How the nodes are linked:
from | z o w b
q50 | q799 q508 q808 q914
q776 | q84 q902 q393 q584
q604 | q973 q115 q498 q275
q121 | q573 q99 q223 q988
q84 | q774 q650 q865 q280
q620 | q928 q776 q65 q696
q307 | q497 q315 q820 q568
q972 | q818 q427 q251 q943
q995 | q207 q340 q688 q38
q36 | q66 q362 q531 q182
q988 | q190 q941 q193 q57
q437 | q183 q988 q573 q298
q573 | q341 q193 q298 q190
q808 | q587 q437 q914 q477
q366 | q777 q604 q20 q365
q362 | q834 q691 q849 q540
q880 | q604 q186 q317 q235
q279 | q568 q808 q315 q799
q447 | q508 q182 q66 q121
q427 | q602 q928 q611 q888
q691 | q409 q722 q416 q85
q535 | q91 q810 q620 q65
q182 | q223 q540 q834 q99
q888 | q416 q632 q693 q722
q416 | q455 q972 q85 q500
q941 | q747 q531 q447 q66
q898 | q688 q366 q355 q340
q113 | q20 q317 q559 q604
q497 | q366 q880 q113 q559
q997 | q995 q889 q898 q355
q351 | q355 q113 q889 q366
q943 | q849 q888 q602 q691
q83 | q943 q91 q427 q611
q508 | q477 q223 q437 q573
q275 | q898 q497 q351 q889
q650 | q364 q971 q535 q620
q65 | q522 q393 q696 q84
q774 | q251 q364 q83 q427
q317 | q498 q168 q235 q115
q602 | q540 q693 q691 q416
q341 | q820 q50 q279 q315
q522 | q722 q865 q632 q774
q477 | q168 q298 q183 q341
q186 | q115 q341 q168 q307
q14 | q393 q995 q874 q902
q500 | q531 q943 q818 q362
q340 | q922 q365 q777 q886
q928 | q693 q84 q522 q632
q973 | q62 q351 q997 q898
q722 | q500 q83 q972 q251
q315 | q880 q914 q799 q587
q834 | q988 q409 q99 q68
q810 | q696 q874 q776 q393
q799 | q317 q477 q587 q186
q38 | q971 q886 q922 q895
q419 | q874 q898 q62 q995
q914 | q186 q573 q477 q183
q298 | q279 q57 q190 q50
q223 | q298 q68 q988 q193
q365 | q419 q275 q973 q997
q874 | q584 q688 q902 q207
q820 | q113 q799 q568 q880
q393 | q865 q207 q584 q650
q584 | q280 q403 q650 q535
q777 | q895 q973 q886 q419
q531 | q121 q849 q182 q834
q68 | q57 q36 q941 q447
q252 | q889 q568 q497 q113
q971 | q65 q14 q810 q776
q99 | q193 q455 q68 q941
q818 | q182 q602 q362 q849
q57 | q808 q66 q747 q508
q895 | q776 q62 q14 q874
q364 | q611 q65 q91 q928
q91 | q888 q696 q928 q522
q688 | q403 q777 q38 q922
q207 | q535 q922 q403 q971
q251 | q362 q611 q943 q602
q409 | q941 q500 q455 q36
q403 | q620 q895 q971 q810
q62 | q902 q355 q995 q688
q455 | q447 q818 q36 q531
q559 | q365 q235 q604 q498
q168 | q252 q279 q307 q820
q498 | q997 q252 q275 q351
q747 | q914 q121 q508 q437
q20 | q886 q498 q365 q973
q85 | q36 q251 q500 q818
q922 | q810 q419 q895 q14
q696 | q632 q584 q84 q865
q865 | q83 q535 q280 q364
q587 | q235 q183 q186 q168
q611 | q691 q522 q888 q693
q235 | q275 q307 q115 q252
q886 | q14 q997 q419 q62
q183 | q307 q190 q341 q279
q193 | q50 q447 q57 q747
q693 | q85 q774 q722 q972
q849 | q99 q416 q540 q409
q889 | q340 q559 q366 q20
q568 | q559 q587 q880 q317
q280 | q427 q620 q364 q91
q66 | q437 q834 q121 q223
q632 | q972 q280 q774 q83
q902 | q650 q38 q207 q403
q115 | q351 q820 q252 q497
q355 | q38 q20 q340 q777
q540 | q68 q85 q409 q455
q190 | q315 q747 q50 q808

The rows follow the links: the fewer symbols apart two nodes are, the more alike their rows tend to be.

Each row is also shifted at random along 4 hidden directions that mean nothing.

Name the node of each row.
202 -222 -88 -451 -18 -231 -22 16 -76 -234 331 -15 -128 297 239 35 368 -186 -100 116 -230 629 -394 277 401 293 -421 54 -273 158 -46 15 -71 375 177 410 -297 -56 -108 321 34 -177 -233: q620
-8 -99 -66 356 176 -159 -40 73 284 209 135 -109 -43 -387 -297 309 -254 -130 -143 199 268 -241 -81 -338 -172 -194 36 20 118 148 -43 180 -119 -23 -21 -323 462 -238 151 -208 162 7 208: q477
229 204 -240 -310 -238 -760 7 -164 32 -339 -34 -430 76 232 -228 -175 0 -78 57 644 258 71 412 155 -286 360 373 -48 194 -717 -585 -437 43 -365 158 -175 381 273 36 -365 144 105 -71: q365
-1075 52 330 380 327 386 13 -27 92 51 205 94 -48 -435 458 266 54 -161 139 -361 -342 -271 67 -249 283 -130 -176 -12 -243 418 327 -376 18 421 -159 -108 434 -447 -203 404 -500 -27 263: q943
-317 -184 -192 -276 275 8 -54 -280 297 -267 4 75 -45 185 -324 211 17 45 -217 -81 240 510 -380 310 -135 71 21 54 68 65 66 -258 -179 -14 -196 383 -75 -322 52 -61 256 -163 -258: q419
-92 112 -172 -264 284 -576 -58 -203 328 -295 124 -400 -149 59 -189 -54 143 -209 -196 591 170 491 215 183 -43 340 120 -9 -2 -156 -449 -557 -172 -1 246 65 359 -380 -47 -110 151 -189 -107: q777
-181 69 -107 87 318 234 4 7 232 -16 275 -343 -144 -211 -446 82 140 -205 -111 285 209 142 94 -112 -123 49 -177 5 76 250 -4 -202 -211 386 382 -58 263 -344 -144 -358 319 -123 62: q497
-1259 -18 64 -135 84 675 42 -296 -253 -366 109 13 16 86 -163 205 250 1 267 -268 -101 105 -63 235 15 -4 -206 -6 -36 89 338 -636 43 386 73 400 12 -140 -250 -23 66 21 -182: q922
205 119 60 432 194 -187 -30 242 138 219 304 -256 -121 -447 259 146 -22 -289 -74 262 -112 -367 271 -409 117 -4 -38 18 -157 202 -146 85 -83 234 111 -520 592 -125 -86 33 -249 -2 305: q68
371 130 11 420 218 43 -17 -38 329 273 -442 181 80 -312 -209 22 -501 198 -261 -193 432 -271 91 -236 -361 -304 513 24 227 -5 -7 246 -66 -554 -430 -331 213 -70 290 -197 -92 50 173: q573
599 -14 40 51 -468 -752 -5 312 -293 153 253 -166 87 36 501 -101 55 -153 205 432 -444 -332 113 -150 314 211 -54 -42 -159 -288 -396 237 217 170 97 -310 256 433 66 232 -288 184 189: q85
-135 186 -171 235 265 -114 -38 -198 409 18 -324 -154 -8 -228 -500 -102 -293 99 -146 241 473 -38 368 -129 -480 -128 440 70 249 -96 -176 -209 -156 -493 -74 -210 216 -263 162 -439 240 -8 63: q880
93 331 111 -158 -72 -550 9 64 -44 -131 -20 -166 -68 27 643 -445 207 -83 17 374 -360 101 499 34 347 310 39 11 -268 -237 -463 -341 49 37 230 -94 17 34 -173 372 -349 -12 86: q774
722 -5 296 43 -203 19 -9 244 -229 50 265 17 31 37 583 194 105 -152 42 -56 -297 -205 32 -24 253 47 -154 -6 -123 -232 63 167 169 318 -59 -363 425 361 -155 264 -477 78 113: q602
-445 25 -227 61 172 -311 -76 -154 257 -140 342 -484 -57 -206 -517 296 -59 -293 -7 531 282 50 107 -67 -314 167 88 40 137 -170 -213 -508 -206 119 202 -174 753 -261 -25 -390 298 -11 76: q559
237 -48 26 285 147 -86 28 132 171 344 -244 288 -40 -205 204 -157 -240 161 -171 -270 -62 -145 -169 -134 146 -265 107 40 -91 412 38 565 -82 -244 -247 11 -415 -115 289 305 -109 -21 171: q455
288 211 284 339 366 378 -9 72 240 225 -279 264 -11 -305 289 -59 -219 80 -212 -382 15 -177 292 -209 -26 -313 257 5 -79 244 202 210 -43 -156 -264 -366 132 -245 -42 78 -420 -113 155: q36
638 -21 4 261 136 -117 -15 192 248 247 155 -247 -95 -329 -114 62 -138 -205 -227 375 219 -123 130 -321 -105 -49 17 18 1 198 -110 211 -140 69 251 -374 304 -165 36 -202 71 -102 198: q808
-371 -374 -83 -436 32 -347 4 -114 37 -229 275 143 -62 254 189 162 115 -27 -15 -117 -216 513 -566 325 285 235 -226 6 -193 129 80 -68 -29 118 -118 540 -304 -167 73 426 26 -139 -282: q65
-148 304 346 335 -7 772 36 184 -276 246 -247 290 -15 -122 409 -192 18 191 180 -586 -296 -376 271 -160 177 -308 -51 -5 -108 341 352 254 158 68 -23 -101 -359 61 -145 251 -364 68 166: q849
80 310 -256 -321 -133 -548 -47 79 15 -270 126 -593 -88 103 -239 -505 392 -203 6 799 -18 304 383 103 89 413 -86 -14 -32 -160 -588 -400 -116 107 645 -5 -93 -64 -225 -161 409 -32 -110: q997
297 -54 -171 277 32 -256 -35 252 87 277 283 -347 18 -319 -220 93 -63 -303 -18 460 163 -300 -15 -314 -46 -29 -134 -45 43 132 -183 193 -98 223 230 -368 509 -39 72 -238 203 60 234: q183
189 -267 -102 -467 -130 -51 0 -211 -52 -267 160 87 26 470 -135 204 114 -7 -11 -8 81 436 -461 399 -72 216 -168 -11 6 -278 149 -148 35 17 -169 322 -52 159 13 -55 236 -88 -322: q688
302 64 118 275 271 -222 6 285 197 292 227 -204 -164 -443 250 -17 -34 -220 -181 247 -153 -105 178 -350 166 -4 -147 32 -222 357 -163 206 -142 274 171 -321 277 -251 80 143 -121 -73 257: q834
72 167 120 -372 -246 123 7 26 -356 -413 314 -367 35 362 49 -74 458 -187 248 348 -191 170 398 239 119 334 -177 -22 -16 -500 -47 -552 139 370 463 -93 324 273 -427 -141 -22 41 -53: q895
-14 240 68 360 105 162 61 254 50 348 -84 -162 -97 -434 -65 -269 -21 -8 29 103 -52 -340 350 -388 68 -187 40 3 -55 388 -66 253 -97 46 238 -296 -142 -129 43 -25 80 33 269: q437
231 180 -82 76 -81 397 -33 178 -169 210 -148 -161 18 12 -459 -315 40 136 17 104 117 -163 244 -121 -124 -94 19 -49 127 111 -82 279 -64 -15 357 -120 -440 51 -50 -360 395 56 -45: q820
-275 97 165 64 322 -110 32 31 249 -26 28 -8 -261 -240 477 -92 161 -110 -128 -79 -300 200 173 -34 362 32 -134 54 -318 397 -38 -157 -140 183 41 -11 -118 -485 -60 447 -340 -233 89: q888
-154 84 -108 189 -229 175 36 183 -367 178 14 -230 129 -120 -341 -124 -15 29 275 175 64 -423 100 -184 -145 -129 -5 1 210 -27 -97 250 103 18 233 -142 -50 233 22 -250 309 225 66: q186
-443 157 51 355 39 -436 17 47 111 288 -198 57 -5 -377 286 -249 -167 43 117 33 -236 -351 211 -397 222 -103 135 -7 -158 238 -228 70 -4 -170 -83 -101 -175 -176 200 338 -206 118 222: q540
424 -57 127 -404 152 -411 -1 -177 308 -375 106 26 -75 235 276 134 52 -132 -235 93 17 524 12 275 47 274 115 72 -55 -354 -93 -347 -57 -52 -170 39 371 -95 -34 50 -231 -178 -143: q535
-245 110 -132 191 -163 323 20 77 -294 195 -205 -100 69 -73 -447 -161 -87 165 208 35 160 -380 71 -156 -174 -205 35 24 156 28 55 258 81 -88 143 -52 -271 176 40 -254 332 176 54: q168
320 25 -11 242 -274 89 -38 224 -285 387 -152 79 89 -74 -12 -241 -133 171 129 -88 -74 -432 -56 -254 41 -199 -35 9 4 162 17 629 106 -79 49 -162 -372 315 196 -5 168 157 118: q57
260 -155 -166 -126 107 194 -50 -9 160 -46 197 -177 -30 39 -465 229 34 -66 -197 132 280 186 -212 65 -239 37 -125 -7 149 2 95 -53 -180 105 175 41 192 -101 8 -372 368 -115 -93: q113
959 -168 -111 -195 85 286 3 108 82 6 111 -36 -135 142 -419 22 22 -19 -366 60 358 403 -256 195 -190 11 -183 58 130 156 141 379 -192 107 172 72 -175 4 25 -369 441 -198 -154: q252
231 256 -44 111 192 967 43 270 -90 64 37 -282 -262 -160 -411 -362 396 -107 -69 -38 37 128 273 -80 20 -83 -417 29 -23 560 198 159 -185 470 738 16 -508 -200 -348 -283 385 -248 -102: q317
623 -158 -64 -566 -24 -380 34 37 110 -235 118 8 -163 399 231 -184 264 -74 -224 152 -136 652 -285 377 255 316 -238 81 -201 61 -149 36 -112 99 128 357 -437 -47 -66 285 63 -287 -230: q584
273 274 196 -80 162 -404 8 -67 308 -191 -177 -4 -47 -3 561 -172 -31 8 -207 -16 -154 176 454 11 94 117 268 62 -145 -208 -224 -319 -47 -219 -209 -168 250 -155 -34 273 -542 -78 152: q427
394 26 6 -516 -282 -413 -29 -184 -65 -295 -189 28 122 474 43 -161 56 87 19 166 100 289 98 378 -112 281 197 24 56 -656 -229 -225 123 -319 -167 180 -64 414 -5 -4 -83 65 -251: q207

From each start, follow one symbol. Which node do you reach?
Answer with the node's name.
940 337 232 -398 35 -108 -9 -125 165 -458 -76 -184 -21 324 311 -156 211 -133 -232 321 54 402 733 319 -89 346 337 13 21 -707 -266 -588 -20 -128 31 -318 619 97 -328 -180 -469 -135 -76
z
q84
-345 70 10 -372 -246 133 26 -143 -270 -303 -82 52 107 427 26 -132 216 110 147 1 -133 197 25 293 34 215 -55 39 -22 -274 19 -337 115 -30 76 274 -327 172 -129 93 60 18 -184
w
q207
418 257 -20 -320 213 205 0 -97 203 -299 -52 -201 -159 215 -159 -116 161 -83 -220 153 223 481 339 298 -92 181 48 -3 57 -164 -50 -362 -167 51 227 12 104 -146 -216 -312 68 -237 -204
o
q365
663 -260 113 55 -161 -531 -13 -154 36 51 -31 413 192 213 485 435 -462 99 -33 -131 24 -261 -264 6 -123 -91 326 -72 103 -561 67 237 295 -399 -751 -260 633 450 303 167 -521 244 109
z
q409
-697 9 -306 -224 -325 -120 4 33 -360 -116 92 -348 42 157 -376 -227 342 -42 383 346 -105 15 -67 103 66 162 -231 -45 32 52 -184 -183 0 258 485 346 -404 129 -123 -129 516 81 -122
o
q604
447 132 37 206 -232 580 18 251 -410 120 141 -151 108 -38 -282 39 39 -44 237 52 66 -451 148 -175 -165 -121 -102 -15 188 -138 133 239 171 178 332 -379 248 410 -138 -382 103 198 95
w
q587
80 371 0 -200 -94 -39 43 -78 -38 -357 -112 -365 42 174 -244 -358 211 -58 74 449 123 151 562 79 -156 247 265 -42 87 -439 -281 -556 -53 -109 332 -170 242 125 -223 -419 130 -24 -58
o
q351
416 -231 70 260 106 207 -22 308 52 408 141 119 -109 -280 174 74 -64 -74 -190 -202 -137 -89 -291 -229 173 -188 -249 -12 -135 501 192 547 -87 212 -34 -90 -159 -136 115 197 -34 -100 160
b
q941
382 0 50 382 6 -315 -47 104 125 232 187 -86 34 -355 178 249 -230 -187 -72 180 5 -353 90 -378 -65 -88 134 4 -75 -100 -121 150 -19 44 -142 -498 775 -29 220 -32 -230 120 345
o
q531
635 135 -44 262 -120 -81 -17 257 -71 362 -193 17 60 -124 -49 -288 -193 170 -34 43 55 -330 57 -335 -83 -209 99 -31 87 71 -95 522 49 -229 11 -303 -189 204 191 -118 52 93 126
b
q573
-778 -268 -318 -137 -231 -160 6 -97 -159 -63 223 -227 55 52 -601 128 53 -43 310 307 74 -57 -329 62 -103 83 -180 -34 99 26 -84 -180 -1 131 170 313 -69 9 57 -147 507 95 -122
o
q497
90 229 24 -291 -93 -114 -11 -186 -69 -421 -148 -47 8 352 148 -214 211 7 13 105 -62 297 256 320 14 280 164 -28 18 -442 -178 -341 38 -142 62 55 -43 183 -168 -34 -122 13 -171
o
q895
76 6 -168 311 189 -400 15 181 317 286 161 -310 -187 -436 -158 -77 -122 -162 -186 459 85 -107 114 -397 -24 -103 -4 44 -41 389 -297 182 -206 60 201 -292 215 -395 134 -68 194 -135 256
z
q799
